Below are the code and all the weights of a small trained network. Each question names an input and a class and asks about switching units off, where a switched-off unit gives its printed mean instead of its output.

import numpy as np


def w(rows, s, z=0):
    codes = np.array(rows[::2]) - 128.0
    scale = np.full(codes.shape[1], s)
    scale[-1] = z or s
    return codes * scale


def norm(h):
    return h / np.sqrt((h * h).mean(-1, keepdims=True) + 1e-5)


def f(y):
    return np.maximum(y, 0)


def log_softmax(a):
    a = a - a.max(-1, keepdims=True)
    return a - np.log(np.exp(a).sum(-1, keepdims=True))


def net(x, mask):
    res = np.array(x, float).reshape(1, 2) / 4 @ E
    u = 0
    for l in range(2):
        y = f(norm(res) @ A[l][:, :-1].T + A[l][:, -1])
        res = res + np.where(mask[u : u + 12], y, B[l][:, -1]) @ B[l][:, :-1]
        u += 12
    return log_softmax(norm(res)[-1] @ U[:, :-1].T + U[:, -1])


A, B = {}, {}
E = w([
[195,99,88,190,174],'x0',
[81,255,7,103,67],'x1',
],0.006)
A[0] = w([
[130,157,177,137,108,163],'0.n0',
[10,212,156,98,164,89],'0.n1',
[149,90,116,145,41,79],'0.n2',
[97,78,75,96,30,30],'0.n3',
[147,134,186,123,40,9],'0.n4',
[94,157,205,48,90,45],'0.n5',
[57,80,123,85,201,58],'0.n6',
[123,146,88,152,97,22],'0.n7',
[133,168,47,75,93,67],'0.n8',
[139,73,145,150,205,216],'0.n9',
[94,131,102,29,147,149],'0.n10',
[209,207,122,133,254,99],'0.n11',
],0.0086,0.0013)
B[0] = w([
[52,247,70,131,165,159],'0.n0',
[67,75,117,238,205,230],'0.n1',
[223,112,175,175,91,128],'0.n2',
[109,147,94,128,104,180],'0.n3',
[146,179,160,81,173,162],'0.n4',
[202,188,90,15,141,219],'0.n5',
[137,211,92,165,186,168],'0.n6',
[126,83,117,106,110,179],'0.n7',
[105,127,167,123,102,247],'0.n8',
[133,119,185,211,139,254],'0.n9',
[65,3,69,208,25,191],'0.n10',
[112,181,131,128,190,200],'0.n11',
],0.005,0.0054)
A[1] = w([
[64,175,103,111,88,253],'1.n0',
[133,60,116,192,130,118],'1.n1',
[54,122,57,122,105,140],'1.n2',
[162,143,145,96,202,206],'1.n3',
[42,124,74,83,48,231],'1.n4',
[120,148,185,151,147,34],'1.n5',
[127,175,66,66,113,214],'1.n6',
[159,57,185,124,111,232],'1.n7',
[195,186,117,86,85,196],'1.n8',
[133,133,186,81,155,189],'1.n9',
[165,7,147,137,141,63],'1.n10',
[122,147,116,177,78,150],'1.n11',
],0.011,0.0021)
B[1] = w([
[135,96,249,112,112,235],'1.n0',
[140,101,84,109,90,182],'1.n1',
[110,164,182,163,254,236],'1.n2',
[117,165,75,121,115,196],'1.n3',
[159,110,135,159,223,254],'1.n4',
[153,48,92,125,157,170],'1.n5',
[95,84,158,148,102,210],'1.n6',
[51,116,105,66,82,194],'1.n7',
[94,89,158,118,135,148],'1.n8',
[117,203,149,88,58,175],'1.n9',
[78,118,107,146,98,192],'1.n10',
[176,118,186,59,98,173],'1.n11',
],0.0086,0.009)
U = w([
[226,136,147,73,100,54],'0',
[49,41,94,130,63,208],'1',
[148,175,147,119,103,3],'2',
[55,191,169,14,46,153],'3',
[175,161,55,179,158,162],'4',
[198,181,146,141,39,10],'5',
[162,152,148,112,101,6],'6',
[85,136,251,151,211,203],'7',
],0.014,0.0059)

Each question gives the input, the list of numbers given to net, and the class t.
The units are the neurons (one row each of A and B). Each row of codes is followed by its name. A weight is (code - 128) times the scale printed after its matrix; where a second scale follows, it is the last column's (A, B and U).
mask holds one flag per neuron, layer by layer. A switched-off neuron (its flag False) gives its mean, the last column of its row in B, instead of its output. The means were averaged over made-up inputs and are rounded, as every weight is.
A unit's drop is (log p(t) with every unit on - log p(t) with that unit switched off) / (log p(t) with every unit on - log p(t) with every unit switched off).
The circuit of an input: a set's keep is (log p(t) with only the set's units on - log p(t) with every unit switched off) / (log p(t) with every unit on - log p(t) with every unit switched off). Starting from the 12 units with the biggest drops (on a tie, the unit counted first), units are removed one at a time, each time the one whose removal leaves the highest keep (on an exact tie, the one counted first), for as long as the keep stays at least 0.8.
circuit, biggest first: the units of the circuit, biggest drop first
top k neurons: the k neurons with the biggest drops, biggest first
top k neurons in layer l: the k neurons of layer l with the biggest drops, biggest first
drop when u is switched off: that unit's drop, to one decimal
input [7,3], class 4: circuit, biggest first => 1.n0
input [-7,-3], class 3: circuit, biggest first => 0.n5, 1.n9
input [6,2], class 4: top 2 neurons => 1.n0, 0.n11
input [-3,-2], class 3: top 2 neurons => 1.n2, 1.n4
input [6,-1], class 4: top 2 neurons in layer 0 => 0.n11, 0.n10
input [3,1], class 4: top 2 neurons => 1.n0, 0.n11
input [-1,-2], class 3: top 3 neurons in layer 0 => 0.n1, 0.n10, 0.n11
input [6,0], class 4: top 2 neurons in layer 0 => 0.n11, 0.n10
input [2,0], class 4: top 2 neurons => 0.n11, 1.n0
input [2,-1], class 1: top 3 neurons => 1.n2, 1.n4, 0.n5
input [-3,7], class 7: drop when 0.n1 is switched off => 0.0
input [5,-3], class 1: drop when 1.n2 is switched off => 0.1
